a =
[[110 110 125 117 147 109 103]
 [141 149 138 145 103 157 146]]
Find the smallest entry in the last column.
Answer: 103
Find the entry in the bottom-right corner.
Answer: 146
Find the 5th entry, reading row by row.
Answer: 147
The top-left entry -> 110
The entry directly above 157: 109

[[144 126 147 148 140 121]
 [134 144 111 122 113 138]
 [123 123 140 142 119 107]
 [127 116 144 133 140 121]
 [136 143 110 117 113 141]
 [125 143 117 116 117 148]
 [131 141 120 111 116 148]
 [128 112 127 141 144 121]
 [117 111 117 132 111 118]]
Counting starts at 0.
The entry in the bottom-left corner is 117
The entry at row 1, column 1: 144
The entry at row 0, column 1: 126
The top-left entry -> 144
The entry at row 2, column 1 -> 123
The entry directly above the smallest entry is 138
Report the top-right entry.
121
The bottom entry of the column that holds the smallest entry -> 118
The minimum -> 107
The entry in row 1 and column 0 is 134
Report the entry just left of 120.
141
Report the entry directly above 142.
122
Report the entry in row 0 and column 2.
147
Report the entry at row 2, column 0.
123
Report the entry just left of the smallest entry.
119
The entry at row 2, column 2 is 140

[[131 128 126 124 129 132 129]
 [129 128 128 127 128 129 128]
 [126 128 129 131 127 126 127]
 [121 127 132 137 125 120 126]
 [113 126 135 147 123 111 123]
 [130 128 127 125 129 131 129]
 [127 128 129 130 127 126 127]
 [147 131 118 103 135 150 134]
 [125 127 130 132 127 124 127]]
Counting starts at 0.
The entry just right of the centre entry is 123
Which number is the entry in row 0 and column 2?
A: 126
Which number is the entry at row 1, column 0?
A: 129
Which number is the entry directly below the smallest entry?
A: 132
Which number is the top-right entry?
A: 129
The entry directly below the largest entry is 124
Which number is the entry directly below 113?
A: 130
Which number is the top-left entry?
A: 131
Which number is the entry in the bottom-left corner?
A: 125
The entry just left of the smallest entry -> 118
The entry in the bottom-right corner -> 127
Which number is the top entry of the column that holds the largest entry?
A: 132
Which number is the entry at the centre?
A: 147
Which number is the entry directly below 118?
A: 130
Which number is the top entry of the column that holds the smallest entry?
A: 124
Which number is the entry at row 2, column 0?
A: 126
The entry in row 0 and column 1: 128
The entry just left of the centre entry is 135
The entry just right of the largest entry is 134
The entry at row 2, column 2 -> 129

Read these off the grid that follows. Indices start at 0.
1) The entry directly above 131?
2) The bottom-left entry?
3) The top-left entry?
4) The entry directly below 112?
5) The entry just right of the smallest entry?
6) The entry in row 1 and column 2?
7) The entry at row 2, column 0?
8) The entry just left of the largest entry?
[[128 130 121 128 110 128 126 128 132 129 123]
 [145 139 111 143 136 144 113 125 135 116 122]
 [141 136 118 120 118 123 136 118 138 113 146]
 [144 152 116 137 120 121 141 117 138 112 138]
 [114 117 144 111 124 113 139 131 116 137 115]
 [130 134 120 120 113 118 142 121 138 126 143]]
1) 117
2) 130
3) 128
4) 137
5) 128
6) 111
7) 141
8) 144

[[128 129 128 128 127 128 145 128 100 135 129 145 125 139]
 [128 127 127 127 127 128 138 126 148 117 127 148 137 119]]
The entry just right of 125 -> 139
The bottom-left entry -> 128
The top-left entry -> 128
The entry directly above 126 is 128
What is the minimum? 100
The last entry, reading row by row -> 119
What is the third entry in reading order? 128
The entry just right of the smallest entry: 135
What is the bottom entry of the column that holds the smallest entry? 148

grid = [[131, 135, 115, 104, 125, 131, 114, 134, 112, 143, 126, 115, 141, 154, 125, 135], [132, 146, 128, 137, 127, 133, 118, 129, 137, 128, 130, 128, 125, 114, 133, 115], [141, 119, 117, 158, 128, 122, 130, 122, 116, 111, 126, 138, 137, 136, 132, 119], [114, 136, 132, 110, 124, 130, 115, 135, 142, 139, 122, 139, 118, 148, 118, 131], [122, 132, 149, 134, 129, 123, 128, 129, 127, 140, 129, 139, 126, 128, 120, 123], [130, 120, 123, 140, 122, 120, 123, 125, 131, 134, 126, 116, 123, 129, 101, 126]]
Report the second entry in reading order.
135
The entry just left of the largest entry: 117
Report the entry just right of the largest entry.
128
Report the 1st entry in reading order.
131
Report the entry just right of the smallest entry.
126
The second largest entry: 154
Report the 4th entry in reading order.
104
The third largest entry -> 149
The third smallest entry is 110

129  132  142  136  104
Read off the last entry.
Answer: 104
Read off the centre entry.
Answer: 142
The entry just right of the centre entry -> 136

B =
[[128 120 122 132 125 125 131 127 131 127 133 126 127 130 130 131]
 [134 133 132 128 128 123 127 119 125 138 118 136 122 135 120 134]
 [132 127 127 126 132 125 132 129 136 130 130 129 127 125 124 126]
 [132 126 127 127 132 125 131 130 135 129 129 129 128 125 124 126]
 [113 107 120 127 117 124 129 128 125 124 134 139 138 130 119 130]
 [128 120 121 131 124 125 131 127 133 127 134 126 126 130 130 131]
 [126 123 128 128 123 124 128 122 124 132 124 137 128 133 119 132]
 [129 123 129 131 127 127 130 130 124 133 127 130 129 128 129 129]
 [130 125 129 130 127 126 130 129 127 132 128 130 128 128 128 128]
 [132 127 125 123 136 123 133 129 143 127 131 128 127 123 122 124]
 [129 123 130 132 125 126 129 130 122 133 127 130 130 129 130 129]
 [135 125 133 134 102 145 133 136 152 121 140 128 123 125 131 127]]
Counting starts at 0.
The entry in row 0 and column 1 is 120
The entry at row 0, column 0 is 128
Report the entry at row 1, column 1.
133
The entry at row 2, column 2 -> 127
The minimum is 102
Report the entry in the top-right corner.
131
Report the bottom-left entry.
135
Report the entry in row 1 and column 2.
132
The entry in row 2 and column 0: 132
The entry just left of the largest entry: 136
Report the top entry of the column that holds the largest entry.
131
Report the bottom-right entry.
127
The entry at row 0, column 2 is 122
The entry directly above the largest entry is 122
The entry in row 1 and column 0 -> 134
Report the entry directly above the smallest entry.
125
Report the largest entry.
152
Report the entry just right of 145.
133
